Below is a small trained network, with its code and all its weights. Each question gives an input and a class and asks what happens when units are switched off, that is, made to give their printed mean instead of their output.

import numpy as np


def w(rows, s, z=0):
    codes = np.array(rows[::2]) - 128.0
    scale = np.full(codes.shape[1], s)
    scale[-1] = z or s
    return codes * scale


def norm(h):
    return h / np.sqrt((h * h).mean(-1, keepdims=True) + 1e-5)


def f(y):
    return y / 2 * (1 + np.tanh(0.7978845608 * (y + 0.044715 * y**3)))


def log_softmax(a):
    a = a - a.max(-1, keepdims=True)
    return a - np.log(np.exp(a).sum(-1, keepdims=True))


def net(x, mask):
    res = np.array(x, float).reshape(1, 5) / 4 @ E
    u = 0
    for l in range(4):
        y = f(norm(res) @ A[l][:, :-1].T + A[l][:, -1])
        res = res + np.where(mask[u : u + 11], y, B[l][:, -1]) @ B[l][:, :-1]
        u += 11
    return log_softmax(norm(res)[-1] @ U[:, :-1].T + U[:, -1])


A, B = {}, {}
E = w([
[92,83,198],'x0',
[111,254,181],'x1',
[213,168,169],'x2',
[128,128,128],'x3',
[128,128,128],'x4',
],0.0071)
A[0] = w([
[155,84,76,56],'0.n0',
[172,105,81,24],'0.n1',
[151,84,162,8],'0.n2',
[122,119,150,181],'0.n3',
[111,136,126,122],'0.n4',
[109,166,92,26],'0.n5',
[184,136,7,174],'0.n6',
[105,148,99,34],'0.n7',
[109,137,160,165],'0.n8',
[109,89,115,57],'0.n9',
[199,118,145,199],'0.n10',
],0.018,0.0017)
B[0] = w([
[45,165,190,200],'0.n0',
[98,231,196,176],'0.n1',
[193,113,20,155],'0.n2',
[100,54,155,144],'0.n3',
[59,76,69,134],'0.n4',
[159,85,30,151],'0.n5',
[61,197,230,254],'0.n6',
[161,151,34,139],'0.n7',
[44,202,186,158],'0.n8',
[123,82,104,161],'0.n9',
[253,42,160,185],'0.n10',
],0.0054,0.0073)
A[1] = w([
[173,136,100,84],'1.n0',
[119,85,109,60],'1.n1',
[108,91,81,139],'1.n2',
[172,161,162,101],'1.n3',
[162,165,163,6],'1.n4',
[133,79,119,181],'1.n5',
[252,170,121,57],'1.n6',
[95,104,121,72],'1.n7',
[189,95,154,63],'1.n8',
[124,143,5,45],'1.n9',
[168,97,162,149],'1.n10',
],0.017,0.002)
B[1] = w([
[70,164,99,127],'1.n0',
[129,147,184,148],'1.n1',
[138,161,225,172],'1.n2',
[94,62,202,224],'1.n3',
[156,158,162,204],'1.n4',
[213,143,154,167],'1.n5',
[1,132,117,254],'1.n6',
[75,139,162,162],'1.n7',
[173,91,64,187],'1.n8',
[173,151,102,177],'1.n9',
[137,145,131,191],'1.n10',
],0.0084,0.0044)
A[2] = w([
[63,83,125,146],'2.n0',
[157,160,191,75],'2.n1',
[129,146,119,116],'2.n2',
[28,139,108,72],'2.n3',
[111,95,127,106],'2.n4',
[84,134,151,97],'2.n5',
[172,50,8,55],'2.n6',
[50,244,143,253],'2.n7',
[20,117,128,80],'2.n8',
[142,21,150,168],'2.n9',
[165,170,140,122],'2.n10',
],0.011,0.0035)
B[2] = w([
[166,234,183,154],'2.n0',
[94,58,185,147],'2.n1',
[143,139,113,126],'2.n2',
[63,167,101,163],'2.n3',
[101,195,254,129],'2.n4',
[70,183,129,154],'2.n5',
[75,198,48,136],'2.n6',
[151,46,2,252],'2.n7',
[87,204,146,174],'2.n8',
[173,160,98,160],'2.n9',
[209,110,115,130],'2.n10',
],0.0053,0.012)
A[3] = w([
[69,88,100,126],'3.n0',
[228,104,27,252],'3.n1',
[105,52,115,190],'3.n2',
[154,160,136,77],'3.n3',
[84,102,69,115],'3.n4',
[203,123,71,219],'3.n5',
[83,163,133,215],'3.n6',
[135,108,246,109],'3.n7',
[215,180,61,120],'3.n8',
[120,183,156,85],'3.n9',
[101,112,197,59],'3.n10',
],0.013,0.0021)
B[3] = w([
[113,159,149,171],'3.n0',
[208,84,37,211],'3.n1',
[165,177,86,141],'3.n2',
[87,136,197,117],'3.n3',
[115,171,221,173],'3.n4',
[165,60,1,170],'3.n5',
[176,153,59,217],'3.n6',
[172,81,168,253],'3.n7',
[147,106,110,171],'3.n8',
[123,108,101,156],'3.n9',
[170,122,152,202],'3.n10',
],0.0086,0.0068)
U = w([
[24,200,141,129],'0',
[152,76,247,229],'1',
[205,79,31,2],'2',
],0.015,0.00064)

Each question gives the input, the list of numbers given to net, and the class t.
The units are the neurons (one row each of A and B). Each row of codes is followed by its name. A weight is (code - 128) times the scale printed after its matrix; where a second scale follows, it is the last column's (A, B and U).
mask holds one flag per neuron, layer by layer. A switched-off neuron (its flag False) gives its mean, the last column of its row in B, instead of its output. The means were averaged over made-up inputs and are rounded, as every weight is.
A unit's drop is (log p(t) with every unit on - log p(t) with that unit switched off) / (log p(t) with every unit on - log p(t) with every unit switched off).
The circuit of an input: a set's keep is (log p(t) with only the set's units on - log p(t) with every unit switched off) / (log p(t) with every unit on - log p(t) with every unit switched off). Starting from the 12 units with the biggest drops (on a tie, the unit counted first), units are removed one at a time, each time the one whose removal leaves the highest keep (on an exact tie, the one counted first), for as long as the keep stays at least 0.8.
units of the circuit, in order: the units of the circuit, biggest drop first
most important unit: the unit with the biggest drop
k most important neurons: the k neurons with the biggest drops, biggest first
k most important neurons of layer l: the k neurons of layer l with the biggest drops, biggest first
drop when u is switched off: that unit's drop, to one decimal
input [-7,1,3,-3,4], class 0: units of the circuit, in order -> (1.n6)
input [8,-1,8,2,-1], class 2: units of the circuit, in order -> (0.n6 0.n2)
input [8,1,-5,-6,-8], class 0: 2 most important neurons -> (0.n10 0.n8)
input [3,-1,-8,5,-7], class 1: 3 most important neurons -> (1.n2 0.n6 1.n6)
input [4,0,3,-8,-8], class 2: 2 most important neurons -> (1.n8 0.n1)
input [-7,0,6,7,-4], class 1: 3 most important neurons of layer 1 -> (1.n3 1.n4 1.n7)
input [7,-8,-2,-7,0], class 1: 2 most important neurons -> (2.n7 1.n2)
input [1,-1,-8,-5,0], class 1: 3 most important neurons of layer 2 -> (2.n7 2.n6 2.n0)
input [0,3,4,-8,1], class 0: 3 most important neurons -> (1.n6 0.n6 0.n0)
input [4,-1,-6,-8,0], class 1: 3 most important neurons of layer 0 -> (0.n6 0.n1 0.n0)
input [-3,1,4,-3,-6], class 0: 2 most important neurons -> (1.n6 0.n0)
input [-1,4,-8,-3,-8], class 2: 2 most important neurons -> (1.n9 0.n6)
input [-7,-3,-5,1,-8], class 0: drop when 0.n6 is switched off -> 0.4
input [-2,3,-7,-2,1], class 2: most important unit -> 1.n9
input [-8,3,2,1,2], class 0: drop when 1.n6 is switched off -> 2.2
input [-8,3,2,6,-7], class 0: drop when 1.n6 is switched off -> 2.2
input [4,8,2,0,8], class 1: drop when 1.n6 is switched off -> 1.2
